Each row is shifted at random along 8 fixed directions that mean nothing.
Known rows, with every way that one mark hangs from another:
J823{J281{J512{J774}}}: [ -69   53  -91  174 -314 -196  125  -33    3  -46   42  -97   15   14
   57  104  -12   -6  -17  -72  120  120  195  133 -174  -73  106 -332
  221  -56  -22   22  -34  122  -29    5 -239  157  186  145  -60  105
  233  118  163]
J435{J823{J281{J453{J224{J392}} J512{J774{J907}}}}}: [ -22  -11   26 -123 -319  110 -151  202 -250  246 -185  163   58   70
 -123    5   39  148 -113 -209   87 -146 -331 -204   30  240   59 -201
    6 -163   -6    1  -72   46  121  145  125  105  287   22  -20 -122
  538 -168  -76]
J224{J392{J907} J512 J632}: [ -91   23  129   36 -281   46   13   10  -58   -5  -95  131   21  269
   23  -41  226  338 -189    4  203  -13    6   89  -94   93  165 -177
  -35  330  -14  -60  -12 -130  -33  -34   99    7  208   10 -113    1
  181  277   44]
J224{J392{J907} J512{J774} J632{J281{J972}}}: [ -21 -135   14  108 -575  -95  -67  235  -61  -56  -70  -11 -102  102
  -15   76  125  107 -281  -84  -27  -50  -35  -22  -86   62  137 -548
   -5 -119  100  101   10   79   90    6  -31  154  153  134   33  -50
  482  -83   55]
J435{J823{J632{J224{J512} J281}}}: [ -93  -94 -121    6   32   52   62 -256  -19  -34   24 -114 -107   96
 -154   47  -65 -151  118  101  -66  100   27  311 -116  215   46    3
   37  142 -273  -53   48  -59  -13  -39   87   62  137  204   60  103
  241  131   15]
J435{J823{J281{J224 J512 J972{J392 J453}} J632}}: [-158   57 -150  269  110    9   -8  -48  -50   30  -28   88 -170  -36
  -96  202 -124  196 -133    5   49  141  -95  215   97   34  111  -48
  278   93 -451    7  -73   64  -35 -118  -57  193  131  119 -145  130
  400 -104    3]
J907{J823{J435 J632{J224 J281}}}: [-151 -176   32  137  208  -75   42  149    1  193  -23  -58  -38 -216
   21  -36 -141  123  165 -186  -14  -65 -173   45   -3   54  204   89
  122  140  -49  -88  -48  227   10  -63 -120  -46   67  151  -37  -80
 -178 -116  -50]
J512{J224{J392} J774{J907{J823{J281}}}}: [-136   77  -74  -55 -233 -166  110 -169 -150 -135   15   -5   98   13
 -274   76 -156 -151  176   72  114   74   65   81  -81  132   81 -198
  208  187 -200   19  158  109   13 -107 -103   15   75   17   18  145
  173   67   61]
J453{J224{J392} J512}: [  20 -186  148  -50 -150  214 -190    0 -167  402  -71  131  -93  -12
  127   -1  -39  237 -218 -129   51 -197 -280  -23  119   28   43   19
 -135  -50  172  -43  -52   39   40    5   78  103   23  -59 -115 -175
   56 -121  -68]
J907{J435 J823{J281{J453{J224}}}}: [ -21 -199 -191   50 -191   28  -16 -204 -215   81  -49   73  105   22
 -198  111 -171 -271  -77  -96 -104   -6 -210   30  -55  140    8   87
  149 -252 -132  -52  158   49   26    3   79   90  -21   64  101  -67
 -150 -276   33]
J224{J392 J632{J281{J453}}}: [   2  -54  131   80 -225   19 -105  340 -136    9 -148  -58  -16 -145
   55  -33  149  219 -210    3  -42   46 -177    3   15   47   78 -191
  -59   57 -113  107   -9  106   27  -63  -16   -6   25   52  -71   -3
  319  -97   -5]
J453{J224 J512{J774{J392 J907}} J972}: [   9   19  -17   62 -165 -251  -54 -169 -182  107  -15   58 -127  -21
 -185  165 -259  -62   76   69   20   22 -102 -156  -10  114  150 -153
  215  157  -25   27  -40  210  -53 -247 -141  101  245 -172  -88  246
 -124   81   43]
J512{J224 J774{J907{J823{J435}}}}: [   2  170    6 -105   32   19  133 -138  -27   22   43  -30  103   18
 -250   59  -98  -22  295   73  282   15   33  -28 -123  141   -5 -132
  246  278  -10 -104  159  -67  -50  -10  -39  -93   91    1  -18   59
   47  116   50]
J224{J392{J907} J632}: [ -44  -71   -3  153 -253  -43 -184  181   68   46   63   22  -77  180
  130  110   89  111 -404 -233   68   -1  109   41  -95 -151  231 -230
    9 -238  160   26  -66   95   31   12   17   92  218   54  -24  -93
   98   30  137]
J972{J453{J512{J774{J907}}}}: [  34  149  -47   38  -35 -153   24 -287   -1   -3   64  -77 -152  -27
 -211  227 -267 -147   50  206   30  275    7   99   19   58   31  -99
  232  204 -142   46  102   11  -46 -299 -191   62   12  -69 -121  232
 -139   60   74]
J632{J281{J224 J512 J972} J823{J435}}: [  50 -104  -27  101 -251  -36  214   82 -163  -38 -141   17  106 -206
 -205  -28    2  264  102   55 -128   30 -254 -168  -74  187   15 -160
   98  195 -259  -53  135   21   96    5   35  108 -146  265   57  -42
  214 -176  -46]
J972{J435{J823} J453{J512{J224{J632{J281}} J774}}}: [ 150  -15   35  -51   21   51  -94  175  -24  234   75  -65 -169    3
  -87  168 -183 -101    9 -108  -11   18 -185 -110   13   84  137 -124
   32 -130  137  -27   74  168  121   29 -171  -26  169  114   71  -44
  324 -194   87]
J512{J774{J435 J907{J823{J632}}}}: [ -55   -8   34   -1  132   90 -132  -43  -18  188   67   18 -130  -21
 -159   52 -105  -49  -78  -30  178  -96 -212   89   88   72  112 -115
  261  -25  -38   53   13   42  -13  -16   -7  -11    1   -8 -132  -32
 -156 -156  -57]
J453{J224 J512 J972}: [ 112  -46  146  -41  -88   90  -61  -89 -246  223 -100   92 -183 -333
  -30  141 -122  -78  153  241 -149  -47 -388  -68  224   51 -107   72
  -41  321 -258   65   28   79  -58 -163   16   75 -193 -159 -144   71
 -334 -194 -122]
J774{J392 J435 J907}: [ -61  -51   55  -19  114  -42  -93  -14  -61   75  -19  137   43  317
 -166 -203  -28  214 -165 -171  237 -136  -85 -150  -92  154  222   21
  140 -126  126  -90  -73  -21    4   42  153 -127  288  -24  -50  -19
  -13  111    3]
J435{J823{J632{J281}}}: [ -30   26  117   22  177  129   32   18   -2   59   -8  -35  -62 -155
  -10    8   68  -75   75   55   25  -14 -241  121   27    4  -67   33
   25  129 -237  -25   59   25    5   81   21  107  -65  125  -54  -56
  283 -118  -29]
J224{J392{J907{J435 J823}} J632}: [ -99  -72 -273  -19 -251   94 -238  -13  -46 -190  -14  -18  -35  222
 -248  128   76 -225 -208 -170  -52 -234  102 -120 -227  118  110  -30
   58 -322  -40   61    5  -28  -33   82  162  -83  233  -20  134   34
  -36  -72   58]
J512{J224{J392} J774{J907}}: [  51  130  127 -230 -154  103   55  -52 -104   39  -10    9   31   -3
 -166   12  -66  153  173  140  233  -76  -11  -57   67  129  -82 -297
    4  300  -55  -11  130 -102   32  -38   35 -109    9  -99  -41   11
  237   67  -15]
J774{J435{J823{J281{J224}}} J512}: [-124   63 -125  -11  129  -94  -48  -26 -237  -35  -23  130  -70  -12
 -213    0 -142  -30  -20   -4   -5  -41 -121    8   54  243  160  122
  134   80 -103   37  -88   93   10  -90   94 -144  114   36  -30  113
  -60  -35  -84]
J907{J435 J453{J972{J392}} J823{J632{J281}}}: [-117 -180 -108    6   -1  267 -261 -193  -59  124 -180   57 -166  -93
 -200  -64   79 -235  -17   37   74 -226 -321  -33   19  192   12   94
  123   -9 -430   68   33   -1 -191  -24  123   46  -44   51 -106   31
   -5 -264 -126]
J281{J224 J972{J453}}: [  50  104   69  189 -102  -99  191  -33   -4   32  -50  108  107   92
  -76   57   12  371  -72  -33  117  219  -62  -57  -84   51   35 -137
  183  194  -37 -193   82   11   69  -93  -83  165   26   65  -27   -1
  141   56   81]
J823{J281{J453 J512 J972} J435 J632}: [  -4  -32 -274   36  140  209  156 -229  -29  -47  134  -32  -88  -30
 -234  344 -455  109   75    6  -60 -215  131  210   63  -37 -114 -225
  160  -81 -456  -35   50 -215   30   73   37  -61  186 -117  114   27
  120 -271   72]
J774{J392 J435 J907{J453 J823}}: [ -13  -61  -51  135   39   77 -195 -210    0  136  145   94  -21  172
 -310   27 -155 -120 -324 -111  210   35 -172  131   -8  -42  148  -52
  257 -312 -172  -69   92  -19   17   53  139   83  -37   29  -51  -92
 -146 -173   63]
J512{J224{J632} J774}: [  72  -64   40  -11 -305   -4   14  192  -87  -14  -11 -126   23  -35
   14   48  103 -109  -14   43   65   60  -32  -13 -132   51   18 -224
   73    6  141   64   53   53   24   51  -65   90   78  129  -30   37
  344   43   70]
J512{J774{J392 J907{J453{J224{J632} J972} J823}}}: [   3 -213   61   66 -271   67 -278   66 -172  316 -100  207  -51   28
 -174   38   14 -107 -244  -67  134  -79 -518 -144   63  146  199 -152
  179  -81  -92    6   29  115   19  -15   74  250   58  -58 -139  -77
   86 -230  -67]
J435{J823{J632{J224}}}: [-123 -115    0 -142  157  170  -68  108  -59  101 -221  -25    2   78
  -66 -186  174   54  193  -40   86 -150 -211 -135 -117  352   -5  278
  -35  211   42  -19 -199  -62  -73   55  243  -81  278   69  -78   64
  230  146 -198]
J774{J392{J907} J435}: [   9  118  135   50   90  -66  187   -5   -3  -77   -5   79  118  212
 -195  -99    8  258   83  -47  289  -53  -41 -203 -186   45   48  -36
  123  207   64 -164   13  -75  -41   61  115 -183  231  -72  -48   26
 -135  188   94]
J224{J392 J512{J774{J907{J435 J453 J823}}}}: [-142  -70 -243  -92 -440  -47 -228 -199 -154   55  -69  184   72  246
 -382  -14  -80 -138 -200 -263  -12 -243  -83 -143   -7  277  231 -136
   54 -238   -3  -24   16   37  147   32  -20   56  159   22  176  -78
  135 -135  -69]
J453{J224{J512 J632{J281 J823}} J972{J392 J435}}: [  25 -279   84  -82   59  324 -155   23 -116  163 -165   90 -292   46
  -60  -77   81   -5  -19  173  -67  -72 -356  -32  -45  309  157  -47
  -65   37 -206   54   74  -46 -136   -8  156  -11   98   72  -71   68
  207  -65  -11]
J823{J435 J632{J281{J453}}}: [ -19 -114   21  -62  180  232  -83  157  -29  169 -137  -69  -97  -93
   66  -71   13  160  -17  -32   86 -184 -163   26   -8  129  -29   -9
   44   28  -59   49  -69  -77 -107   24  115 -107  134   34 -116  -38
  167 -117  -83]
J774{J392 J435{J823} J512{J224} J907}: [ -69   96   67  125   61 -143  -93  117 -197  -27  119   49  -11   21
 -280   -4 -155 -124 -112 -175   79   44 -189 -119  -63   10  216    7
  216 -236   65  -66  -42  224  133   94   23   24  172  125   -5   -9
   34  -80   72]
J823{J281{J224} J435}: [  -5  -30 -198 -184  254  153   76 -243   -8   95  102  140  -39  113
  -68  108 -318  177   84   -4  110 -204  149  154   88  101   21  -45
   34   84 -185 -102   95 -212  -30  -22  134 -218  126 -107   80  -54
   -6  -26   24]
J435{J823{J632{J281{J512 J972{J453}}}}}: [ -45   -5   74  268 -110   54   22  118   24  119  -46   -2  -40   15
  -18   61  101  136 -183 -225    9   39 -263  -11 -110  -32   70 -142
  163 -190 -162 -133  -27  117  130  174  -93  346  110  268  -24 -135
  484 -209   50]
J435{J823{J632{J281{J453{J224{J392 J512} J972}}}}}: [ -29    1    3   77 -156   63 -122   23 -132  286   24  165 -130   36
   -3  209 -198  137 -193 -290 -185 -146 -192    7   99   15  204 -266
  -95 -173 -167 -129  -34  228  212   86  -86  191  287  -12  206 -168
  332 -224   69]
J632{J823{J281{J224{J392} J453 J972} J435}}: [  33  -78 -279 -148  -34  360   22    8  -26  -29  -17   -6   -9   87
 -224  167 -261  217  -56 -136  -27 -224   28 -122 -182  148 -114 -315
  -19 -315 -156  -48   62 -215   54  194  263  -88  272  -54  239  -74
  488 -229   95]
J632{J224 J281 J823}: [ -46 -446 -305  -28 -166 -167  -16 -245   72  135   46  -65    8  268
  -99  -63 -346  -63  -66 -140 -197   91   63  -14  -39  257  291  -35
  -83 -211  147  -48   98   63  146 -189  110  -59   57  228  269 -103
 -129  -20   -5]
J435{J823{J281{J512 J972}}}: [ -61   57 -262   12  -49   69  -88 -151  -31    8   34  -11 -156   82
  -90  199 -189   29  -25   58   46 -121  163  149  146   71  -39 -234
   71  -15 -274   97 -125 -101  -38  -47  124  -79   83  -73   28  108
  221  -70  -72]

Rows:
[  14   -2   97  -67 -146   70   17   54 -123  196 -132   77  -99   50
   22    7  -22   94    1   15   31  -16 -239  -65   17  219   31 -118
   -2  124  130  -52  -25  -23   29  -28  -86   62   91  -56  -85   -2
  165   20  -42] => J972{J453{J224{J512{J774}}}}
[-217 -112 -171   67  298  -83  -78   73   17  108   38  144  -36   87
 -108   47 -306  138   -2 -260   45 -323  -85 -124  132   23  262  156
  121   38   46  -35 -136   99    9  -61   32 -190  236 -135   19  -72
 -302 -134 -105] => J774{J392{J907{J823{J435 J632}}}}
[-157 -237 -113  100  200  150   34 -406  -86  228  -90  174  -48  194
 -202   50 -282   66  -30  -42  112  -29 -276   61 -109  224  113  312
  208   16  -60 -185  102  -90 -104 -105   54   91  225   -5  -93   18
   90  -98    7] => J907{J823{J281{J972{J392 J453{J224 J512}}} J435}}
[  38  -24  -66   64  -66  -89  144 -452  -38  -17   63   45   51  201
 -300   54 -186  -58  119   99   77   59   -9  -88 -196   89  126   28
  184  126  -14  -98  176   33  -43 -114 -155   75  267  -14   32  169
   40  100  133] => J453{J512{J774{J392}} J972{J435}}
[ -26  186 -113  124 -211 -336   59  241  -38 -201  -49 -204 -180 -209
 -195  190 -179  -52  283  144   42  147  184  -63  -25   65   -2 -393
  134  386 -110  162 -236  146 -125 -245 -136 -169  168 -147  -99  397
 -129  218   24] => J632{J224{J512{J774{J392{J907{J453}}}}}}
[ -10  211  116   84  389   37 -112  236  101   15  -81   61 -185  -52
  -94   22   75  -31   73   34   89  178 -207 -168   51    2   46  226
   77  101  -50   44  -59   79 -130  -72    3 -118   82    8 -171   91
   -1  -66  -19] => J972{J392{J907} J435{J823} J453}
[  24 -114  -17   38   90  -41  -39   18   59  -24  -82  162   45  163
 -254  -99   80 -111   -9  -95   44   47 -123 -206  -92   71   94  246
   47 -116   53  -30   48    8  -48   36   90   15  133  103  -18    0
  -25  -59   15] => J972{J392{J907{J453}} J435}
[  78   25  -42   95 -787  -85  -51  -62 -163   54  -68  215   59   -2
 -205  132  104  -70 -219 -172  -38   -6 -190 -192  -83    9  103 -389
   60  -85 -140  -62  144  130  137   61  -60  328   26  173   95 -155
  115 -200   95] => J281{J224{J392{J907{J435 J453{J972}}} J512{J774}}}
[  27   83  -30   97 -206  -12  253  -13 -102  -88  128 -219  -32 -136
 -171  135 -286    8  168  103  189   73   23   48 -165  -47    0 -488
  241   81 -208   11   75   49   -3   76 -107  -63   57   86  -28  134
  184   21  207] => J632{J823{J281{J512{J224 J774{J392 J435}}}}}
[  59  299  149 -145   -8  266  141  -61  -16   61   45  132   33   63
 -251  158   24   26  189  -66  386 -174 -162   -4 -108   72 -109 -430
   93  191 -313 -250  110 -248   46  338    0    8  254  -74   35  -81
  514   10  187] => J224{J512{J774{J907{J435{J823{J281}} J453}}} J632}
[  14 -219  -33  145 -327   54  145 -175 -173  240 -105  134  125    2
  -56   48 -137   50  -59 -105  -79   95 -351  -81 -165   92  158  -46
  119  -46 -201 -153  142   44   65   56   38  263  128  206   32 -139
   35 -169   95] => J632{J823{J281{J453{J224 J972} J512} J435}}
[  10  156 -154  124 -437  -74  -57 -214  -72  -12  -35  187   96   65
 -323  184   29   -2  -79 -140   88  -19   -1 -190 -121   33   93 -188
  173   99 -298 -122  112  101   -2  -59   28  104   43   -9   95   -1
 -245  -65   93] => J281{J224{J392{J907{J435 J453{J972} J823}}}}
[  30 -142 -109  266  -62   72  169 -208  -12    0  112    8   33  109
 -170  212 -172   71 -150  -94   -5   90   32  260 -113 -117   28 -182
  289 -271 -277  -81  126  -19   56  101  -67  262  151  185   25  -19
  198 -220  185] => J823{J281{J453 J512 J972{J435}} J632}
[-144 -192 -199   30  196   95   12 -346   -2  276  176  134 -137   65
   66  158 -469  205 -105  -86   59 -256   83  380  306  -64  215  -34
   92   68 -274  -46    2 -104   32 -104  -26  -89   65  -33  -35 -139
 -167 -162  -39] => J823{J281{J512} J435 J632}
